Each row has a name. After each piece below comes the name of the row it's from, unless a question asks for something else. Each question is about the rows just above it.

J746: [-101   90   33   76  -14  -96  -73   57]
J572: [  87   96  -36  -86 -104  -58   55   62]
J423: [  57   90   76 -100   33  -73  -14  -96]
J219: [-73  57 -99 -96  90  76 -14  33]
Put [  76   90  -14 -101   33  -96  -73   57] back in order: which row is it? : J746
Which row holds these entries in another order? [  62   55  -58 -104  -86  -36   96   87] : J572
Which row holds these entries in another order? [ -73   57 -101   90   33   76  -14  -96] : J746
Put [-100  -96  -73  -14   33   57   76   90] back in order: which row is it? : J423
Put [-101  -96  -73   57   76   33  -14   90] back in order: which row is it? : J746
Which row holds these entries in another order? [-99 -14  57  76 -73  90 -96  33] : J219

J994: [  62 -111  -15   -6   48  -36]
J578: [ 32 -47  49  36  44  -4]
J15: [  -6   48  -36   62  -15 -110]
Which row holds these entries in another order? [-111  -15   -6   48  -36   62] : J994
Put [-110  -36  -15   -6   48   62] back in order: which row is it? : J15

J336: [ -38    4  -59  -24  -48  -24 -110   -3  -19]
J407: [-52 -24 -23  27  15 -74  -1 -65 -17]
J778: [ -4 -28  -7  13 -14 -20  -4 -33   6]
J279: [ 27  11  31 -11  11  68  33  69  25]
J697: [ 45  18  47  -8  38  66 112  32 -23]
J866: [ 46 -22  31  25   2  -2  12  16  24]
J913: [-27   0 -27 -71  -6 -35  -5 -51 -83]
J554: [-16  -5 -21  20 -11 -21 -78  39  94]
J598: [-83  -6 -51 -27   1 -27  -5 -35 -71]
J642: [111  29  83  32  45  29 114  10  32]
J597: [-17 -24  27 -65 -75  15 -52  -1 -23]
[ 32  83  32  29  29 114  10 111  45] is which row reordered? : J642
[-74  -1 -65 -17 -52 -24 -23  27  15] is which row reordered? : J407
Which row holds these entries in another order? [ -6 -35 -71 -51 -27   1 -27 -83  -5] : J598

J197: [104   5   8 108]
J489: [22  1 25  0]
J703: [50  8 65  4]
J482: [50  8 91  2]
J567: [104   9 108   5]
Put [  5 104   9 108] back in order: which row is it? : J567
Put [ 2 91  8 50] back in order: which row is it? : J482

J97: [-6  1  0  4]
J433: [  3  31 -29  -3]
J194: [ -4   3  31 -29]
J842: [ 1 -5  4  1]
Put [ 1  4 -5  1] back in order: which row is it? : J842
[  3  31 -29  -4] is which row reordered? : J194
[ 4  0  1 -6] is which row reordered? : J97
[-29  -4   3  31] is which row reordered? : J194
Which row holds these entries in another order? [-29  -3   3  31] : J433

J587: [  25   -9 -105   39   -4  -52   47   77   41  -23   42   14]
J139: [-109  123    1  111 -120  -80   68  111 -117  107 -122   -8]
J980: [  -8 -120  -80  106 -117 -108    1  123   68  111  111 -122]
J561: [-16 -48   9  46  48  53  25 -39 -33  23 -35 -69]
J418: [  62  -13  119 -121  -54   -3 -111  -91  108 -121   56   17]
J339: [  92  -99  -54  -19   -6 -104  -11  -26    5   12  120  113]
J650: [ 123   -8  111 -120 -117    1 -108  -80  111 -122  107   68]
J937: [-19  11  95   9 -56 -76  45  82   7 -67 -63 -33]
Put [-122 -120 -117 -108  -80   -8    1   68  107  111  111  123] back in order: which row is it? : J650
Which row holds these entries in another order? [-122 -108 -120  111    1  -80  107   68  111   -8 -117  123] : J650

J719: [-58 -54   3 -25 -28  -1]
J168: [-13  29  67  28  -3  34]
J622: [-21 -16  33 -23 -38 -35]
J413: [-13  29  34  28  67  -2]
J32: [-58  -2 -28 -25 -54   3]
J259: [ 43 -22  30 -18 -15 -16]
J893: [  4 -21  69  29  36  -9]
J203: [-43  97  43  43 -25  24]
J79: [ 97  43 -25  43  25 -43]
J691: [-38  33 -22 -21 -35 -16]
Put [-16 -21  33 -22 -38 -35] back in order: which row is it? : J691
[ 34  -3  28  67  29 -13] is which row reordered? : J168
[-21  -9   4  29  36  69] is which row reordered? : J893
Put [-54 -58  -2   3 -25 -28] back in order: which row is it? : J32
[-43  25  43 -25  43  97] is which row reordered? : J79

J960: [-55 -10 -74  58  -2  53 -26]
J305: [-55 -10 -74  58  -2  10 -11]
J281: [-19  21  -1  26 -17  -8 -11]
J731: [-22 -16 -19 -10 -55   6  -6]
J75: [ -2 -74 -10 -54  58 -26  53]
J485: [ -6   6 -22 -16 -19 -11 -55]
J341: [-55 -10 -74 -40 -20  52   7]
[-16   6 -19  -6 -11 -22 -55] is which row reordered? : J485
Which row holds these entries in another order? [-26  53  -2  58 -74 -10 -55] : J960
Put [-26  53  -2 -74 -10 -54  58] back in order: which row is it? : J75
Put [-55 -11 -19 -16 -22   6  -6] back in order: which row is it? : J485
Put [-74 -55 -26 -10  -2  53  58] back in order: which row is it? : J960
[ 53  -2 -74 -10 -54  58 -26] is which row reordered? : J75

J790: [-31  49  24  72 -96  54  33 -61   0 -71 -71 -69 -91 -16  83]
J678: [ 24   0  33 -16  49  72  83  54 -71 -91 -96 -69 -71 -31 -61]
J495: [-96  49 -16  54  33  72 -61  83 -31 -69  24 -72 -91 -71   0]
J600: [-44 -32  36 -30  25  69  64  13   5  16  34 -22 -94 -40 -42]
Put [-42 -40 -94 -22  34  16   5  13  64  69  25 -30  36 -32 -44] back in order: which row is it? : J600
Put [-94 -44 -42 -40 -32 -30 -22   5  13  16  25  34  36  64  69] back in order: which row is it? : J600
[-42 -44 -32  36 -30  25  69  64  13   5  16  34 -22 -94 -40] is which row reordered? : J600
[-96 -91 -72 -71 -69 -61 -31 -16   0  24  33  49  54  72  83] is which row reordered? : J495

J387: [ 24 -24   4  -8 -43  51  22]
J667: [ 24 -24   4  41  51 -67 -81]
J991: [ 40   4  24 -67 -24 -81  51]
J658: [  5  30 -36   0  -8 -98 -69]
Put [ -8 -43  51  22  24 -24   4] back in order: which row is it? : J387
Put [  4  41  51 -67 -81  24 -24] back in order: which row is it? : J667

J335: [-10  40  13  15  -5  17  21  40   3 -27  -6  11]
J881: [-15  46  18   9  -5   9  21   4  43  15  -4   0]
J820: [ 17 -27  40  -9   3  11  15  -5  -6  21  40  13]
J237: [ -4  48  15   5  -3  20  18  24  62  23 -20   7]
J547: [  2  23  14  24   6  33  10  -1  58  17 -15  -5]
J646: [ -4  43  -4  14   3  59  20  29  40  23 -27   7]
J459: [ -6 -37  -5   9 -12  51  15   3 -21 -26   2 -19]
J986: [  -3 -117   16    6   -7   61   16    4  -28    4    2    0]
J989: [ -4 -58  -3  -5  -4  15  25  18  -1 -39   9   1]
Which row holds these entries in another order? [ 40  23 -27   7  -4  43  -4  14   3  59  20  29] : J646
Put [-58 -39  -5  -4  -4  -3  -1   1   9  15  18  25] back in order: which row is it? : J989
Put [  4  43  15  -4   0 -15  46  18   9  -5   9  21] back in order: which row is it? : J881
Put [-27 -10  -6  -5   3  11  13  15  17  21  40  40] back in order: which row is it? : J335

J500: [ 57 -42  -5 -27   5]
J7: [ 57 -27  -5   5 -43]
J535: [-26   5  -5  57 -42]
Put [-42 -26   5  -5  57] back in order: which row is it? : J535
[  5  -5 -27 -43  57] is which row reordered? : J7
[-43   5  -5 -27  57] is which row reordered? : J7
Which row holds these entries in another order? [ 57  -5 -43   5 -27] : J7
[-42 -27  -5   5  57] is which row reordered? : J500
[  5  57 -42  -5 -27] is which row reordered? : J500

J365: [ 25 -55  18  30   0  42  13  10   1]
J843: [  1  13  26  10   0  30 -55  42  18]
J294: [-55  13  10   0  18   0  26  42  44]
Which row holds these entries in another order? [ 44 -55  13  10   0  18   0  26  42] : J294
Put [  1  10  13  42   0  30  18 -55  25] back in order: which row is it? : J365
Which row holds these entries in another order? [ 26  42  44 -55  13  10   0  18   0] : J294
[ 42  18   1  13  26  10   0  30 -55] is which row reordered? : J843

J149: [ 18 -61 -24  34  20  73   6  56 -73 -19 -34]
J195: [-91 -63  31   5 -25   0 -17 -43  35  44  85]
J108: [-25 -56  66  71  13  74 -33  57 -28 -27 -76]
J503: [-60  56  20  34  73   6 -73 -19  18 -34 -24]
J375: [-61  20 -19  34  56   6 -74 -34 -24  73  18]
J308: [ 63  -9 -27  49 -75 -17 -74  73  22  14  28]
[-24 -34  18 -19 -73   6  73  34  20  56 -60] is which row reordered? : J503
[-19 -34  18 -61 -24  34  20  73   6  56 -73] is which row reordered? : J149
Which row holds these entries in another order? [  6  20 -73 -19 -24  73  34  56 -61  18 -34] : J149
Which row holds these entries in another order? [ 14  28  63  -9 -27  49 -75 -17 -74  73  22] : J308
Put [-73 -61 -34 -24 -19   6  18  20  34  56  73] back in order: which row is it? : J149

J65: [ 95  -4 -26  33  61  57  42 -21]
J245: [ 79  53 -72  24  86  62  36 -67]
J887: [ 53  62  87 -72  36  24 -67  79]
J512: [ 62  53 -67  24  87  79  36 -72]
J715: [-72  23 -67  86  53  62  36  79]
Which row holds these entries in another order? [-26  33  61  57  42 -21  95  -4] : J65
[-72 -67  24  36  53  62  79  86] is which row reordered? : J245
[-67  36  62  86  24 -72  53  79] is which row reordered? : J245
[ 36  24 -72  79 -67  62  53  86] is which row reordered? : J245
Put [ 79 -72  23 -67  86  53  62  36] back in order: which row is it? : J715

J644: [-75  44 -10  25  69]
J170: [-50 -12  36  86 -43]
J437: [ 94 -18  45 -37 -25]
J648: [ 0 32 83 13  8]
J699: [ 89 -23  30 -38 -49]
J666: [ 86 -12  36 -43 -49]
J378: [-22  30 -38 -49  89]
[-49 -38 -23  30  89] is which row reordered? : J699
[ 69  25 -10  44 -75] is which row reordered? : J644
[ 36  86 -43 -50 -12] is which row reordered? : J170
[ 30 -38 -49  89 -23] is which row reordered? : J699
Put [ 89 -49 -38  30 -22] back in order: which row is it? : J378
Which row holds these entries in another order? [-43 -49  86 -12  36] : J666
[-49 -38  30 -23  89] is which row reordered? : J699

J781: [ 79   7  11 -17  10  -9]
J185: [-16  47  23 -92  58 -40]
J683: [ 79   7  10 -17  10  -9]
J155: [-12  51  85  38  19  -1]
J272: [ 46 -16  23 -92 -40  58]
J118: [ 85 -12  51   0  26  38]
J573: [-12  51  85  38  26  -1]
[ 11 -17  10  -9  79   7] is which row reordered? : J781
[ -9  79   7  10 -17  10] is which row reordered? : J683
Which row holds these entries in another order? [ 85  38  26  -1 -12  51] : J573
[ 38  26   0  51 -12  85] is which row reordered? : J118
Put [ 58 -40 -92  23 -16  46] back in order: which row is it? : J272
Put [-92 -40 -16  23  46  58] back in order: which row is it? : J272

J105: [ 34  31  10  53  35  41 -29  95  39  10 -15  72 -28 -32  23  29  51  85]
J902: [ 50  54  69  59  15  10  15  78  37  64  36   6 -50 -15 -15  -4  -7 -28]
J785: [-15  53  96  41  31 -28  10  39  23 -32  29  35  72  85 -29  51  34  10]
J803: [ -8  -7  52 -20 -16 -26  86 -91  -2  22  30  12  89  99  -4   6 -14 -83]
J620: [-18 -41 -19 -41 -59  26 -47  -8 -58   2 -66 -27   8 -28  10 -33 -35 -23]
Put [ 85  51  29  23 -32 -28  72 -15  10  39  95 -29  41  35  53  10  31  34] back in order: which row is it? : J105
[ -8 -58   2 -66 -27   8 -28  10 -33 -35 -23 -18 -41 -19 -41 -59  26 -47] is which row reordered? : J620

J564: [ -28  -98  -74 -107  -82   97   73   32]
J901: [ -28 -107  -98   73  -82   97  -73   32]
J742: [ 35  77  66   7  53 -56  12  -5]
J327: [  7  -9   8 -13  -5  52  -6  55]
J406: [ -7  71  74  73  63 -49  17  -5]
J685: [ 72  63  73  -5  74 -49  -7  17]
Which row holds these entries in another order? [  32  -28 -107  -98   73  -82   97  -73] : J901
Put [ 17  72  63  73  -5  74 -49  -7] back in order: which row is it? : J685
Which row holds these entries in another order? [ 55  -6  52  -5 -13   8  -9   7] : J327
Put [ -9 -13   8  -6  -5  52  55   7] back in order: which row is it? : J327
Put [ -6  52  -5   8  55  -9   7 -13] back in order: which row is it? : J327
Put [ 17  -7 -49  74  -5  73  63  72] back in order: which row is it? : J685
Which row holds these entries in another order? [-107  -98  -82  -74  -28   32   73   97] : J564

J889: [ 92  -3 -49 -15  23 -40  12  19  35]
J4: [-49  12  -3  19  35 -40  24 -15  92]
J364: [ 13  26 -24 -42 -21 -45  14 -23 -70]
J360: [-19  -6  20  50   4  27 -56  22  20]
J128: [ 13  26 -24 -42  -3  16  33 -33 -23]
[-49 -40 -15  -3  12  19  23  35  92] is which row reordered? : J889
[-42 -33 -24 -23  -3  13  16  26  33] is which row reordered? : J128
[ 19  35  92  -3 -49 -15  23 -40  12] is which row reordered? : J889

